Rows with their classes:
-0.62, 0.76, 1.29, 0.14, -0.55, -1.51, -0.07, -0.97, -1.16, 0.22, -1.28, 0.10, -2.45, -2.05, 0.55, -0.91, -0.21, -1.46, -0.87, 0.58, 0.06, -0.64, -0.24, 0.89, -0.63, 1.18, 0.53, -0.13, 0.73, -1.26, 0.58, -1.12, -0.31, -1.17, -2.21, -1.69, 0.09, -0.43, 0.09, -0.26, -0.31 -> j620
1.34, 0.33, -0.35, 2.67, -0.14, -1.17, 1.12, -0.93, -1.46, -1.89, 1.48, -1.39, -1.80, -1.57, -0.37, -0.14, 0.23, 0.95, -2.12, 2.46, 0.28, -0.99, -2.21, -1.62, 0.19, -0.18, 0.39, 1.08, -4.56, -1.50, 1.19, -2.40, -0.43, 1.08, -2.61, -0.95, 0.38, -2.20, 0.89, -0.92, -0.37 -> j658
-1.79, 0.33, 0.45, -0.67, 0.52, 1.53, 1.30, -3.59, -1.34, 0.95, 1.42, -1.71, -0.88, 0.99, -0.52, 1.01, -1.26, -0.20, -2.06, -1.01, 0.09, -0.02, 0.08, -1.10, -0.03, -0.72, -1.29, -0.12, -0.46, -0.71, -1.07, -0.76, 0.25, 0.47, -0.07, -1.18, 1.98, 0.48, -0.06, -1.61, -0.09 -> j437
0.64, 2.43, 0.65, -2.47, -0.86, 1.13, 0.01, 4.87, -1.21, 1.56, -0.74, 1.24, -1.56, -3.35, -0.26, -1.20, -0.06, -7.60, -1.55, -1.93, 2.34, 0.25, 0.70, 2.88, -0.67, 0.54, -0.05, 5.26, -1.31, -2.57, 1.25, -0.24, -1.64, -1.97, -0.87, 0.42, 3.02, 1.12, -1.66, 1.82, 1.19 -> j542
-0.37, 1.73, 2.40, -2.02, -0.14, 0.35, 0.01, 0.66, -2.12, 0.96, 0.81, 0.31, -2.95, -0.89, 0.64, -0.46, -1.37, 2.20, -2.81, 0.53, 0.56, -1.55, -0.55, -0.08, -0.63, -0.73, -0.13, 1.57, -2.00, -3.95, 0.65, -1.46, 0.49, -1.06, 0.36, 0.45, 0.52, 0.81, -1.52, 1.64, -2.02 -> j437
0.19, 2.39, 1.39, 1.99, -0.11, -0.15, -0.58, 1.72, -1.83, 1.10, -1.74, -0.65, -1.91, -4.03, -0.35, -1.44, -0.91, 0.63, -0.96, -0.94, 0.32, -0.73, 0.16, 1.00, -0.30, 0.01, 0.19, -0.90, -0.73, -3.78, 1.64, -0.86, -1.21, -2.18, -1.85, -1.26, -0.19, 0.58, -1.02, 1.26, 0.05 -> j542
-1.13, -1.28, 1.81, -1.36, -0.83, 0.34, -2.27, -0.29, -3.13, 1.92, -2.14, -1.04, -0.90, 1.74, -0.02, -0.53, -1.32, -0.68, 0.14, -1.79, 1.80, 0.97, -1.89, 0.24, -0.25, -1.50, -0.73, 0.46, 2.09, -1.80, 0.63, 1.54, -0.28, -3.35, -1.61, -5.90, -0.14, 1.48, 0.04, -0.39, -1.43 -> J925
-0.79, 2.16, 1.32, -3.39, 0.73, -0.85, -0.52, -0.31, -0.42, 2.56, 0.33, -0.77, -4.16, -1.76, -0.64, 0.69, -0.24, 2.04, -1.32, -0.49, 0.97, -0.50, 2.87, 0.42, -1.33, 0.76, 1.32, -0.85, -1.13, -1.63, -1.40, -0.18, 0.26, -0.20, 0.91, 0.61, 2.11, -0.39, 0.72, -0.18, 1.40 -> j620
0.46, -1.89, 2.70, 2.46, -2.33, -2.26, -1.28, -0.58, -0.96, -1.66, -5.91, 2.05, 0.60, -1.70, 0.76, -0.42, -0.18, -1.99, -0.29, -2.23, 0.99, 3.99, -2.08, 1.73, -2.27, -2.41, -2.81, -0.48, 1.62, 0.10, 1.70, -0.60, -1.41, -1.80, -1.38, -3.97, -1.31, 0.77, 1.66, -0.77, -1.36 -> j620
-1.85, 0.87, 0.48, 0.51, 0.33, -0.08, -0.35, -2.30, -1.02, 1.85, -0.69, 1.43, -2.70, -2.29, 0.66, -1.01, -1.57, 2.75, 0.39, -0.32, 0.54, -0.96, 0.47, 0.04, 1.61, 0.43, 0.53, 1.92, -0.87, -2.77, 2.16, 0.93, 0.33, -0.74, -3.01, -1.33, 0.52, -0.50, -0.51, 0.44, -1.31 -> J925
-1.55, -2.04, 1.14, 1.57, -2.25, -0.19, -2.35, -1.91, -0.96, -0.58, -1.10, 0.76, 0.05, -0.45, 1.04, 0.77, -1.23, 0.61, -1.76, 1.01, 0.34, -0.28, -1.96, -0.98, 0.41, -2.19, -0.27, 1.59, -0.49, -2.22, 1.03, -0.60, -1.29, -0.93, -3.11, -1.88, 0.92, -3.25, 1.10, -0.50, -0.29 -> j658
1.93, 0.25, 0.70, 1.24, 0.43, -0.76, 1.17, 2.90, 0.10, -1.23, 0.30, 0.61, -2.86, -1.67, 0.49, -0.14, 1.38, -0.02, -2.10, -1.08, 1.16, -0.53, 0.32, -0.47, 0.40, -0.32, 0.61, 0.98, -1.42, -3.29, 0.32, -0.99, -1.22, 1.91, -1.18, -0.70, -0.30, -0.43, -0.33, -0.58, -1.03 -> j198
-2.32, 0.18, 0.76, -1.02, 0.33, 2.33, 1.99, -4.14, -2.31, 1.63, 0.50, -2.96, -2.68, 0.03, -0.38, -0.74, -1.71, 0.84, -1.28, 0.14, -0.58, -0.98, -0.68, -1.39, 1.11, -0.91, 0.13, 0.54, 1.09, -2.59, -0.06, -0.82, -1.53, -0.31, -3.42, -1.33, -0.03, -1.21, -0.55, -1.03, -0.26 -> j437
-1.04, 0.14, 2.52, -2.06, -2.16, -0.02, 0.07, -1.51, -0.86, -1.61, 0.43, -1.51, -1.95, -0.97, 0.27, -0.09, -1.73, -0.39, -0.14, -0.08, -0.31, 0.64, 0.17, 1.48, -1.33, -1.55, 0.68, 0.71, -0.63, 0.83, 0.23, 0.09, -1.01, -1.27, -0.67, -1.64, -0.23, -0.97, -0.23, 0.01, 0.90 -> j437
0.62, 0.83, 2.49, 2.03, -0.29, -0.54, 0.63, 0.13, -1.00, -1.08, -0.27, 0.76, -3.20, -2.42, 0.19, -1.25, 2.10, 0.54, -0.37, -0.43, 0.29, -0.65, -0.95, -0.59, 0.35, 0.71, -1.13, 0.49, -2.09, -2.37, 0.49, -4.86, -0.94, 0.29, -3.86, -0.10, 2.30, -1.27, -0.09, -1.02, -1.44 -> J925
-1.20, 0.77, -1.16, -2.02, 1.25, 0.71, 2.31, -1.93, -1.92, 1.83, 1.18, -1.10, -4.25, 0.94, -0.17, 0.65, -0.40, 1.00, -1.85, 2.34, 1.36, 0.21, 0.85, -3.80, -0.56, 1.40, 0.29, 0.74, -1.40, 0.02, -3.00, 0.66, 1.04, 1.45, 2.09, 2.59, 1.12, -0.09, 0.69, -1.15, -0.44 -> j437
-1.04, -0.44, 0.12, 1.48, -0.29, -0.34, 0.42, -2.86, -3.15, 3.49, 0.50, -3.89, -4.14, -2.98, -0.25, -0.61, -0.86, -0.19, 3.23, 0.74, -0.12, -0.23, -0.61, -0.02, 1.40, 0.17, -0.55, 2.21, -0.11, -2.11, 0.27, 0.50, 0.05, -2.62, -2.35, -1.68, -0.84, -1.12, 0.12, -1.44, -2.74 -> j437
1.44, 1.40, 0.67, -0.79, 1.13, 0.43, -0.22, 1.68, -0.82, 0.52, 1.04, 2.71, 0.60, -0.49, 0.02, -0.44, -0.88, -0.16, -2.04, -0.33, 0.17, -1.52, -0.84, 0.71, 1.24, 1.04, -0.04, -1.14, -1.08, -2.59, 2.12, -0.94, -0.47, -1.21, -0.97, 0.79, 3.90, 2.32, -0.63, 1.70, -2.85 -> j198
-2.23, -2.02, -8.41, 0.00, -2.65, -0.05, -0.33, -4.81, -1.85, -0.66, -2.48, -1.89, -0.35, -0.07, -1.50, -0.02, -1.98, -1.00, 0.18, -2.80, 0.01, 0.76, -2.03, 1.23, 0.14, -1.30, -0.15, -0.77, 2.17, 0.58, 1.15, -0.79, -2.05, -1.50, -3.68, -3.63, 2.13, -0.58, 0.32, 0.04, 0.39 -> j658
-3.23, 2.78, 1.48, -0.73, -1.65, -0.26, -0.40, -0.96, -2.12, -0.21, 1.56, -1.83, -6.00, 0.16, 0.47, 0.93, -2.09, 2.07, -1.89, 3.45, 0.93, -0.77, -1.40, -1.29, -0.94, -1.02, -0.21, -0.27, -3.44, -1.12, -2.02, -1.23, 3.25, -0.99, -4.18, -0.03, 0.78, -1.23, 2.16, 0.79, -1.03 -> j658
0.28, 2.30, -0.14, 0.67, 2.57, 0.48, 1.29, 0.56, -2.30, 0.68, 1.23, 1.35, -5.82, -1.03, 0.69, -0.53, 1.30, -0.03, -0.96, 0.64, 0.11, -0.67, 0.99, -0.66, 1.09, 1.46, -3.01, 0.71, -2.26, -4.29, -0.40, -1.91, -0.28, -1.35, -2.09, -0.39, -0.59, 1.04, -0.52, -0.17, -1.22 -> j198
0.74, 0.59, 0.72, 0.12, -1.25, 0.25, 0.49, 0.14, -1.29, 0.13, 1.61, 0.23, -2.63, 0.81, -0.39, -0.17, 0.11, 0.30, -0.87, -0.14, 0.38, 0.12, 1.00, -0.82, -0.03, -0.72, -1.02, -0.20, -0.29, -2.91, -0.69, -0.69, -0.01, 0.36, -0.38, -0.28, -0.12, 0.13, -0.14, 0.98, 1.29 -> j198
-1.40, 0.44, 0.62, -0.02, 0.26, -1.26, -0.23, -1.62, 0.40, 3.16, -0.99, 2.88, -1.80, -1.49, 0.48, -0.58, 0.53, 0.20, -0.17, -1.04, 1.72, -0.81, 1.73, -0.68, -0.73, 0.30, -0.61, 0.56, 0.21, -0.35, 0.29, -0.61, -0.41, -0.66, 4.04, -0.54, -0.40, 1.85, -0.24, -1.60, 0.00 -> j542
-0.71, 2.12, 1.91, -2.51, -0.37, 0.52, -0.90, 2.58, -2.24, 1.40, 0.03, 0.54, -3.02, -1.25, -0.47, -0.54, -0.13, 1.15, 1.31, -1.05, 0.38, 0.30, -0.71, 0.52, 0.21, -0.53, 0.31, 0.07, 2.22, -2.16, -0.54, 0.80, -0.42, 0.36, -0.55, 0.55, -0.06, 1.05, 0.25, 1.24, 0.61 -> J925
1.17, 0.55, 0.53, 1.34, 0.72, -2.59, -1.65, 0.66, 2.68, 0.62, 1.96, 1.55, -1.79, -3.60, -0.15, -0.14, -0.27, 0.49, -0.42, -0.73, 1.10, -1.04, 1.27, -0.57, 0.41, 0.60, -0.50, 1.13, -0.11, -2.17, 1.20, -0.60, -0.74, -0.60, -1.45, -0.67, 0.15, -0.55, 0.14, -0.59, -0.36 -> j198
2.65, 2.33, 1.84, -1.07, 1.42, -0.42, 0.15, 3.40, 0.16, 1.11, -0.02, 3.32, -1.66, -2.27, 0.85, -1.02, 1.39, -0.02, -2.00, -1.20, 0.72, 0.43, 0.87, 2.02, -0.90, 0.05, -1.70, -0.20, -0.58, -1.75, 0.09, -0.26, -0.11, -1.10, 1.20, 0.76, -0.28, 1.85, -0.43, -0.27, -0.04 -> j198
-2.83, 1.05, 1.02, -1.72, -0.10, 3.21, 3.25, -1.60, -2.57, -0.67, 1.31, -4.71, -0.97, 0.17, -0.14, 1.09, -1.36, 0.10, -1.30, 0.55, -1.39, 0.91, -1.76, 0.33, -0.68, -1.50, -0.59, -0.29, -1.86, -0.05, -0.51, -0.66, -0.57, 1.73, -1.73, -0.73, 0.70, -1.85, -0.65, 0.07, 0.73 -> j437
0.25, 1.51, 1.13, -1.19, 0.82, -0.42, 0.00, 2.03, -1.00, 0.97, -0.61, 1.45, -0.69, -2.18, -0.77, -1.48, -0.15, 1.01, -1.34, -0.93, -0.41, -0.05, 0.15, 1.08, 0.27, 0.63, 0.29, 0.61, -0.89, -0.51, 0.52, 0.20, 0.65, -0.52, -1.11, 0.20, 1.89, 1.01, -1.05, 1.06, -1.10 -> j198
0.49, 0.13, 1.02, 0.02, -1.10, -1.84, -3.83, 1.75, 0.19, -0.71, -1.69, 4.37, -0.49, -0.16, 1.97, -0.49, 1.29, -0.34, 2.30, -4.04, 1.34, 0.59, -1.12, 2.52, 0.66, -2.15, -1.70, 1.30, 3.44, -1.72, 0.74, 1.20, -0.38, -2.99, 0.55, -1.52, -1.01, 1.13, 1.17, -0.18, -0.73 -> J925
-0.39, 1.03, 1.58, -0.85, -2.28, -2.25, -0.45, 0.23, -0.69, -1.19, 0.00, 0.68, -3.22, -2.66, 0.42, -0.50, -0.95, -1.46, 1.17, -0.91, -0.33, -0.34, 1.68, 2.28, -1.74, -2.93, -1.11, -0.89, -0.84, -0.55, 1.93, -1.54, -1.17, -1.21, -2.18, -2.13, -0.93, -2.21, -0.06, 3.52, 0.57 -> j620
-0.68, 0.56, 1.58, -0.84, -0.32, 1.30, 0.28, -0.31, -2.23, 1.09, 1.29, -2.46, -4.11, -0.48, -0.36, -0.05, -1.86, 0.38, -1.57, 0.94, 0.25, -0.37, -0.40, -1.01, 1.41, -0.27, 0.81, 0.08, -1.13, -1.24, -0.86, -0.58, -0.51, -0.09, -1.90, -0.50, 0.25, -1.42, 0.34, -0.57, -0.25 -> j437
0.86, 0.84, -0.44, 2.52, 1.45, -1.45, -0.71, 0.63, 0.12, 0.65, -0.32, 4.75, -3.26, -2.91, 0.95, 0.88, 1.25, 1.31, -1.63, 0.32, 0.49, -1.28, 0.94, -1.10, 0.93, 1.74, -0.04, 1.52, -2.41, -3.76, 0.55, -2.51, -3.83, -0.43, -2.98, -0.36, 1.11, -0.77, 0.14, -0.85, -1.59 -> j198
-0.67, 0.65, 1.26, -1.45, -0.27, 1.36, 0.37, -0.18, -1.69, 2.21, 0.24, -1.71, -5.23, -2.62, 0.02, 2.40, -0.35, 1.82, -2.09, 0.20, 0.92, 0.58, 0.98, -2.05, -0.21, 0.87, 0.06, 0.81, -0.54, -0.96, -1.24, -0.61, -0.23, -0.13, 0.32, -0.34, 2.17, 0.54, -0.05, -1.01, -0.63 -> j437
0.40, -0.87, 0.83, -1.19, -1.07, 0.57, 1.21, 3.46, -1.98, 0.65, -1.33, -0.58, 0.85, -1.84, -0.54, -1.82, -0.35, 0.26, -1.19, -1.79, 0.51, -0.12, -1.29, 1.53, -1.28, -1.69, -0.41, -1.03, 0.55, -1.58, -0.16, -0.80, -1.59, 0.10, 0.65, -0.81, -1.12, -0.41, 0.32, 0.63, 0.37 -> j620
0.65, -1.01, 1.11, -0.50, -0.28, 0.43, -0.87, 2.63, -1.75, 0.87, -1.94, -1.14, 1.06, -2.71, -1.19, -2.59, -1.23, 1.08, -0.38, -1.14, -0.50, 0.31, 0.63, 0.98, 0.02, -0.34, 0.72, -0.95, 0.21, -1.55, 1.67, -1.36, -1.69, -1.46, -1.30, -1.95, 0.73, -0.54, 0.46, 0.44, 1.32 -> j542

Rows, each with its class:
-0.93, 1.79, 0.68, -1.79, -1.29, -1.16, -0.34, -5.34, 0.10, -0.09, -0.51, -5.79, -0.70, -1.78, 1.94, 0.61, -1.14, -0.28, -0.91, 3.71, -0.21, -0.71, -0.15, -0.41, -1.33, -3.99, -0.43, -3.59, -1.03, -0.18, -1.51, 0.15, 0.38, 0.47, 1.54, 0.66, 0.06, -3.17, -0.29, 0.18, -0.15 -> X
0.00, 1.47, -0.30, -0.29, -2.33, 0.00, -0.81, -5.65, 0.10, -0.13, -0.72, -3.46, -1.12, 0.03, 1.02, 0.97, -2.75, 0.09, -2.80, 1.19, -2.52, -0.30, 0.42, 0.77, -0.82, -2.39, -1.38, -3.79, -0.87, 0.47, -1.53, 0.23, 0.65, -1.18, 0.18, 0.74, -0.44, -2.03, -0.69, -0.09, 1.11 -> H
-1.15, -1.06, -0.47, -4.37, -1.27, -0.89, 0.18, -5.42, -1.16, -1.03, -1.42, -2.33, 0.08, -0.20, 2.39, 2.14, -0.02, 0.49, -0.59, 5.32, -1.94, -0.18, -0.70, 1.13, -1.96, -4.78, -0.41, -4.89, -1.38, -0.23, -1.85, 3.50, -0.69, 0.70, 0.07, -0.12, 1.33, -4.59, -1.11, -1.85, 0.59 -> H
-1.10, 1.03, -1.70, -4.72, -0.85, -0.60, -0.82, -4.46, -0.15, -1.11, -1.47, -2.86, 0.08, -0.36, 0.56, 0.31, -0.58, -0.81, 0.74, 3.62, -2.09, 2.16, -0.05, 0.78, -0.90, -7.21, -0.17, -7.03, -0.22, 0.55, -1.60, 3.67, 1.16, -1.90, 0.08, 1.33, -1.50, -2.80, -0.06, -0.43, 0.83 -> H
0.03, -0.94, 1.91, -0.70, -0.59, 0.52, 0.61, -4.76, -0.24, -0.57, -1.40, -1.58, -0.05, 0.32, 1.41, 0.28, -0.32, 0.76, -0.88, 0.52, 0.81, -0.31, 0.19, 0.54, -1.72, -1.65, -0.26, -2.54, -0.43, 0.12, -2.11, 1.72, -1.09, 0.25, -0.33, 0.64, -0.36, -4.83, -0.42, -1.32, 0.19 -> H
